[[-14.0 -69.5 -12.6  13.3]
 [-14.0  -3.7  21.7  17.3]
 [-14.0  11.0  67.4  70.2]
 [-14.0 -71.7 -23.1  18.4]
 [-14.0 -22.3 -18.6 -46.6]
 [-14.0  -8.9  -2.7 -30.7]
 [-14.0  -0.3  23.5 -23.6]]
=>
[[-23.6  23.5  -0.3 -14.0]
 [-30.7  -2.7  -8.9 -14.0]
 [-46.6 -18.6 -22.3 -14.0]
 [ 18.4 -23.1 -71.7 -14.0]
 [ 70.2  67.4  11.0 -14.0]
 [ 17.3  21.7  -3.7 -14.0]
 [ 13.3 -12.6 -69.5 -14.0]]

[[  4.8  -0.8  39.8  -2.9 -20.8 -13.5]
 [ 42.1  15.2  62.1  14.0  -5.1 -17.3]]
=>
[[-17.3  -5.1  14.0  62.1  15.2  42.1]
 [-13.5 -20.8  -2.9  39.8  -0.8   4.8]]

[[-48.0  20.7 -22.2 -25.7  27.5  43.8  -6.5  53.9   3.4  15.5]
 [ 43.5 -36.1  23.2 -27.1 -14.4 -69.6  10.8  -3.3 -29.7  13.4]
 [ 13.3 -17.1  -0.4 -25.4  40.9  11.1 -25.3 -25.7   9.6 -34.7]]
=>
[[-34.7   9.6 -25.7 -25.3  11.1  40.9 -25.4  -0.4 -17.1  13.3]
 [ 13.4 -29.7  -3.3  10.8 -69.6 -14.4 -27.1  23.2 -36.1  43.5]
 [ 15.5   3.4  53.9  -6.5  43.8  27.5 -25.7 -22.2  20.7 -48.0]]

[[ 15.2   4.0  -1.4   0.9 -12.9  -0.9 -58.1  -0.8  -8.0  20.7]
 [ -0.9   7.2  -4.4  24.3 -14.1  -5.9 -32.9   7.3   4.2  38.8]
 [-12.7   5.2  10.2  -1.2  28.7  -8.6 -20.6   9.1 -19.7 -62.4]]
=>
[[-62.4 -19.7   9.1 -20.6  -8.6  28.7  -1.2  10.2   5.2 -12.7]
 [ 38.8   4.2   7.3 -32.9  -5.9 -14.1  24.3  -4.4   7.2  -0.9]
 [ 20.7  -8.0  -0.8 -58.1  -0.9 -12.9   0.9  -1.4   4.0  15.2]]

[[  9.6  -3.4  -7.4   3.3  -4.1   3.3]
 [ 29.5   0.1 -18.3  24.3  -0.6 -16.8]
 [ -8.1  -2.6   2.6   8.1   2.9   4.8]
 [-11.3  36.6  -8.9  35.4 -19.0 -15.9]
 [  4.2  13.3  -7.1  15.9  -6.7 -12.2]
 [ -1.3 -45.6  24.1 -55.1  33.3  17.9]
 [ -5.7   2.3  -0.4  14.8   2.6  -3.6]
 [ -8.2  25.5 -10.6  28.8 -23.3   0.4]]
=>
[[  0.4 -23.3  28.8 -10.6  25.5  -8.2]
 [ -3.6   2.6  14.8  -0.4   2.3  -5.7]
 [ 17.9  33.3 -55.1  24.1 -45.6  -1.3]
 [-12.2  -6.7  15.9  -7.1  13.3   4.2]
 [-15.9 -19.0  35.4  -8.9  36.6 -11.3]
 [  4.8   2.9   8.1   2.6  -2.6  -8.1]
 [-16.8  -0.6  24.3 -18.3   0.1  29.5]
 [  3.3  -4.1   3.3  -7.4  -3.4   9.6]]

[[-30.6  36.3  -3.5 -33.8   4.5  27.2  -2.8 -15.2 -13.6  28.7   7.7 -22.4
   13.4 -15.4]
 [ -1.2  -1.8  11.6  18.6  15.1  -7.0 -27.6   0.6 -17.3   5.4  -4.7   7.4
   -7.2 -16.0]
 [ 11.5  20.7  10.8  15.3 -37.9 -18.0  16.5 -19.0  -8.4 -58.8 -25.5   3.5
   25.7  11.8]
 [-15.0 -13.3  -5.8  21.2  -9.6  39.0 -17.6  -6.8 -23.7  25.8   3.6  -7.5
   -8.0 -34.5]
 [-29.2  -4.4 -15.7 -21.0 -20.5  20.8  43.3 -25.4   6.8   6.2 -14.8  10.8
  -11.1  15.2]]
=>
[[ 15.2 -11.1  10.8 -14.8   6.2   6.8 -25.4  43.3  20.8 -20.5 -21.0 -15.7
   -4.4 -29.2]
 [-34.5  -8.0  -7.5   3.6  25.8 -23.7  -6.8 -17.6  39.0  -9.6  21.2  -5.8
  -13.3 -15.0]
 [ 11.8  25.7   3.5 -25.5 -58.8  -8.4 -19.0  16.5 -18.0 -37.9  15.3  10.8
   20.7  11.5]
 [-16.0  -7.2   7.4  -4.7   5.4 -17.3   0.6 -27.6  -7.0  15.1  18.6  11.6
   -1.8  -1.2]
 [-15.4  13.4 -22.4   7.7  28.7 -13.6 -15.2  -2.8  27.2   4.5 -33.8  -3.5
   36.3 -30.6]]
---
[[-36.1 -25.7]
 [-29.0 -26.3]
 [-45.7 -22.2]
 [-10.0  18.5]
 [-19.8 -56.2]
 [-43.2 -27.7]
 [ 11.7 -39.0]
 [  9.7 -40.8]
 [-13.2 -44.7]
 [-16.1 -14.4]]
=>
[[-29.0 -26.3]
 [-10.0  18.5]
 [-43.2 -27.7]
 [  9.7 -40.8]
 [-16.1 -14.4]]

[[ -4.3  32.3   3.5   8.7  -6.9   1.4  13.1  -8.8  62.1 -12.7 -13.0 -52.6]
 [  5.6   9.4 -18.3  23.6 -27.2  11.2 -22.1  20.2 -15.6   2.4  10.0   7.3]
 [  0.0 -11.7  -1.4  -0.2  -2.9  -1.2 -10.2   4.1 -20.6   4.7   6.0  22.4]
 [  1.6   2.1  -8.4  12.2 -15.3   4.2 -11.2   8.1  -8.1   4.1   7.9   4.4]
 [ -1.7  -6.5   7.1  -9.6  10.6  -4.8   8.3 -10.2   0.1  -0.6  -5.7   5.1]
 [ -6.6  29.3  -0.8  12.4  -3.0   4.4  11.9  -8.5  62.5 -14.6 -12.6 -54.8]
 [  3.0 -20.1   3.6  -9.5   9.3  -5.5  -1.5  -2.9 -24.6   4.0   1.8  27.0]
 [  2.2   5.2  -8.0  12.0 -15.0   5.5 -10.4  11.6  -6.9   1.7   6.8   4.1]]
=>
[[  5.6   9.4 -18.3  23.6 -27.2  11.2 -22.1  20.2 -15.6   2.4  10.0   7.3]
 [  1.6   2.1  -8.4  12.2 -15.3   4.2 -11.2   8.1  -8.1   4.1   7.9   4.4]
 [ -6.6  29.3  -0.8  12.4  -3.0   4.4  11.9  -8.5  62.5 -14.6 -12.6 -54.8]
 [  2.2   5.2  -8.0  12.0 -15.0   5.5 -10.4  11.6  -6.9   1.7   6.8   4.1]]

[[ 16.2  35.3 -55.9   0.3  -4.6   0.6  -9.0  62.3  28.5  10.1   4.0 -13.5
    9.0]
 [  5.2 -14.1 -47.3 -16.0  -5.1  -1.9 -11.9  33.9  -5.5  22.8  16.7  30.3
  -30.5]]
=>
[[  5.2 -14.1 -47.3 -16.0  -5.1  -1.9 -11.9  33.9  -5.5  22.8  16.7  30.3
  -30.5]]

[[ 18.6  11.7 -38.1 -66.6 -50.3  -0.3 -22.1   5.2  60.8  58.4  19.6]
 [ 40.9  13.2  24.8 -10.4 -52.8 -67.2 -22.2  -3.7 -20.7  34.5  67.5]]
=>
[[ 40.9  13.2  24.8 -10.4 -52.8 -67.2 -22.2  -3.7 -20.7  34.5  67.5]]

[[-17.4  11.0   8.7  19.5  -8.5  41.2  34.9 -13.9   0.7  18.4  -8.6]
 [ 25.4 -47.1 -61.0 -60.5  32.3  -8.1  37.2 -48.7  16.5 -38.9  59.5]
 [-32.7  16.4  -2.9 -16.2  41.7 -36.5 -36.0  -1.7  37.5 -62.0   4.2]
 [ 16.4 -45.3   3.0 -47.0  25.3  43.1 -46.8  56.5   8.4  30.2  63.8]
 [ -8.4 -26.3  18.5  -5.1 -56.9  37.7 -10.6  50.3 -60.5 -57.9  18.3]
 [ 21.0  47.8 -23.1 -33.4  12.9 -42.2 -59.1  37.3  36.1   7.5 -24.5]]
=>
[[ 25.4 -47.1 -61.0 -60.5  32.3  -8.1  37.2 -48.7  16.5 -38.9  59.5]
 [ 16.4 -45.3   3.0 -47.0  25.3  43.1 -46.8  56.5   8.4  30.2  63.8]
 [ 21.0  47.8 -23.1 -33.4  12.9 -42.2 -59.1  37.3  36.1   7.5 -24.5]]

[[-29.9   5.0 -20.3 -17.9   4.2   4.2  -0.3  52.6 -21.1 -53.0]
 [ -4.3 -23.9  -3.3 -14.9  -5.8 -15.2 -32.1  48.0 -27.5 -36.2]
 [-23.5 -25.7 -22.7 -25.9  -6.5 -18.7 -14.5  55.9 -17.6 -48.9]
 [ 51.4 -21.4   4.1  17.5 -20.2 -18.9 -16.6 -17.1  43.1 -12.4]
 [ 23.2  10.4 -23.6   5.4  -7.2  -6.1 -29.0  56.6  19.8 -38.5]
 [ 26.0  -6.2 -11.3   6.0 -12.5  18.3 -23.5  48.0  26.4 -34.3]
 [ -9.1   9.3  12.4   0.3 -12.9 -43.9  -8.4 -29.5 -20.1   1.3]
 [-18.0 -18.8 -12.0 -18.1 -33.2   2.1   2.9 -44.8   2.5  32.4]
 [-27.0  -0.2 -14.8 -14.6   1.8  14.3  14.9 -32.5  -8.9  26.8]]
=>
[[ -4.3 -23.9  -3.3 -14.9  -5.8 -15.2 -32.1  48.0 -27.5 -36.2]
 [ 51.4 -21.4   4.1  17.5 -20.2 -18.9 -16.6 -17.1  43.1 -12.4]
 [ 26.0  -6.2 -11.3   6.0 -12.5  18.3 -23.5  48.0  26.4 -34.3]
 [-18.0 -18.8 -12.0 -18.1 -33.2   2.1   2.9 -44.8   2.5  32.4]]

[[ 17.8 -29.5 -10.6   4.3  28.5 -34.0  12.1  10.0  34.1  -5.8  32.9 -19.9]
 [-10.4   8.9 -34.2  29.7  38.6  10.7  42.0 -25.4  31.1 -11.7 -48.0  35.5]
 [ 44.5   1.2  12.6  24.7  42.9  -3.5 -45.8   5.5 -17.0  10.1  54.0   9.0]]
=>
[[-10.4   8.9 -34.2  29.7  38.6  10.7  42.0 -25.4  31.1 -11.7 -48.0  35.5]]
